Below are the code and all the weights of a small trained network. Each question names an input and a class and asks about switching units off, where a switched-off unit gives its printed mean instead of its output.

import numpy as np


def w(rows, s, z=0):
    codes = np.array(rows[::2]) - 128.0
    scale = np.full(codes.shape[1], s)
    scale[-1] = z or s
    return codes * scale


def f(y):
    return np.maximum(y, 0)


def log_softmax(a):
    a = a - a.max(-1, keepdims=True)
    return a - np.log(np.exp(a).sum(-1, keepdims=True))


def net(x, mask):
    res = np.array(x, float).reshape(1, 5) / 4 @ E
    y = f(res @ A[0][:, :-1].T + A[0][:, -1])
    res = res + np.where(mask, y, B[0][:, -1]) @ B[0][:, :-1]
    return log_softmax(res[-1] @ U[:, :-1].T + U[:, -1])


A, B = {}, {}
E = w([
[188,202,104,37,202,194,150,121,104,140],'x0',
[161,56,171,94,118,75,140,60,8,139],'x1',
[125,115,152,127,96,133,177,144,145,173],'x2',
[130,128,125,135,98,151,123,127,115,153],'x3',
[86,181,44,113,102,48,140,19,152,129],'x4',
],0.014)
A[0] = w([
[232,154,109,129,221,201,150,245,114,153,121],'n1',
[61,208,93,170,110,218,143,171,250,75,254],'n2',
[193,123,162,67,138,37,126,58,187,123,157],'n3',
[201,65,140,88,158,131,98,186,43,72,160],'n4',
[144,150,135,78,165,167,179,89,82,128,97],'n5',
[93,37,254,219,123,142,64,213,114,55,162],'n6',
[117,70,111,233,72,21,123,65,150,127,157],'n7',
[142,232,114,65,165,159,168,79,98,113,146],'n8',
],0.0087,0.0094)
B[0] = w([
[60,138,248,7,160,125,74,115,106,125,220],'n1',
[125,167,116,158,176,132,34,194,157,119,255],'n2',
[128,197,110,137,114,77,136,131,81,162,167],'n3',
[138,82,158,105,90,143,144,118,113,207,194],'n4',
[152,95,108,123,149,95,171,141,170,109,166],'n5',
[201,174,51,99,53,216,173,147,160,144,220],'n6',
[91,151,140,109,96,93,88,184,102,39,209],'n7',
[164,149,122,141,104,149,184,156,137,172,187],'n8',
],0.012,0.024)
U = w([
[189,198,68,130,139,189,106,135,187,176,120],'0',
[60,138,187,86,125,132,57,128,67,107,246],'1',
[197,129,88,109,86,161,223,100,86,133,176],'2',
[146,5,189,113,143,129,143,57,136,221,48],'3',
[42,118,93,220,139,102,62,111,177,90,4],'4',
],0.011,0.0035)

Each question gives the input, the list of numbers given to net, and the class t.
The units are the neurons (one row each of A and B). Each row of codes is followed by its name. A weight is (code - 128) times the scale printed after its matrix; where a second scale follows, it is the last column's (A, B and U).
mask holds one flag per neuron, in row order. A switched-off neuron (its flag False) gives its mean, the last column of its row in B, instead of its output. The means were averaged over made-up inputs and are rounded, as every weight is.
A unit's drop is (log p(t) with every unit on - log p(t) with that unit switched off) / (log p(t) with every unit on - log p(t) with every unit switched off).
The circuit of an input: a set's keep is (log p(t) with only the set's units on - log p(t) with every unit switched off) / (log p(t) with every unit on - log p(t) with every unit switched off). Starting from all 8 units, units are removed one at a time, each time the one whose removal leaves the highest keep (on an exact tie, the one counted first), for as long as the keep stays at least 0.8.
circuit, biggest first: the units of the circuit, biggest drop first
most important unit: the unit with the biggest drop
top k neurons: the k neurons with the biggest drops, biggest first
drop of u: that unit's drop, to one decimal
input [-2,7,6,6,-5], class 2: circuit, biggest first -> [n6]
input [-2,-2,-4,3,5], class 4: circuit, biggest first -> [n1, n6]
input [1,4,5,-7,-5], class 3: circuit, biggest first -> [n4, n7]
input [-8,0,-5,8,4], class 4: top 2 neurons -> [n1, n4]
input [-6,-3,-7,-8,1], class 4: circuit, biggest first -> [n7, n1]
input [-2,-3,5,0,3], class 4: circuit, biggest first -> [n1, n6]
input [4,-2,-2,7,0], class 1: top 2 neurons -> [n6, n1]
input [4,4,-1,6,0], class 3: circuit, biggest first -> [n6, n7, n2]
input [-8,-2,-3,4,1], class 4: top 2 neurons -> [n7, n1]
input [1,-7,2,-5,-6], class 1: top 2 neurons -> [n1, n8]
input [7,1,2,2,1], class 2: top 3 neurons -> [n2, n8, n7]
input [1,-8,8,2,-4], class 1: top 2 neurons -> [n1, n8]
input [2,4,8,7,6], class 2: top 2 neurons -> [n1, n2]
input [-2,0,-2,-5,-1], class 0: most important unit -> n1
input [1,-7,-5,6,-2], class 1: top 3 neurons -> [n1, n6, n8]
input [-2,1,5,-4,-7], class 2: top 2 neurons -> [n6, n2]
input [5,2,8,3,-5], class 3: top 2 neurons -> [n7, n2]
input [3,5,-6,-2,-1], class 3: top 2 neurons -> [n6, n4]
input [1,7,-4,5,-3], class 3: top 2 neurons -> [n4, n7]
input [0,3,1,-3,-5], class 2: most important unit -> n6
input [5,3,1,-5,-3], class 3: top 2 neurons -> [n7, n2]
input [-1,0,5,4,3], class 4: top 2 neurons -> [n1, n6]
input [1,5,2,-1,-7], class 3: top 2 neurons -> [n4, n1]
input [-8,-6,4,-4,-7], class 0: drop of n6 -> 3.3
input [6,4,1,-4,-5], class 3: drop of n3 -> 0.0
input [6,-3,6,0,-5], class 1: drop of n1 -> 0.8
input [0,-8,1,-2,2], class 4: most important unit -> n6
input [-5,-2,1,0,5], class 4: drop of n1 -> 1.5
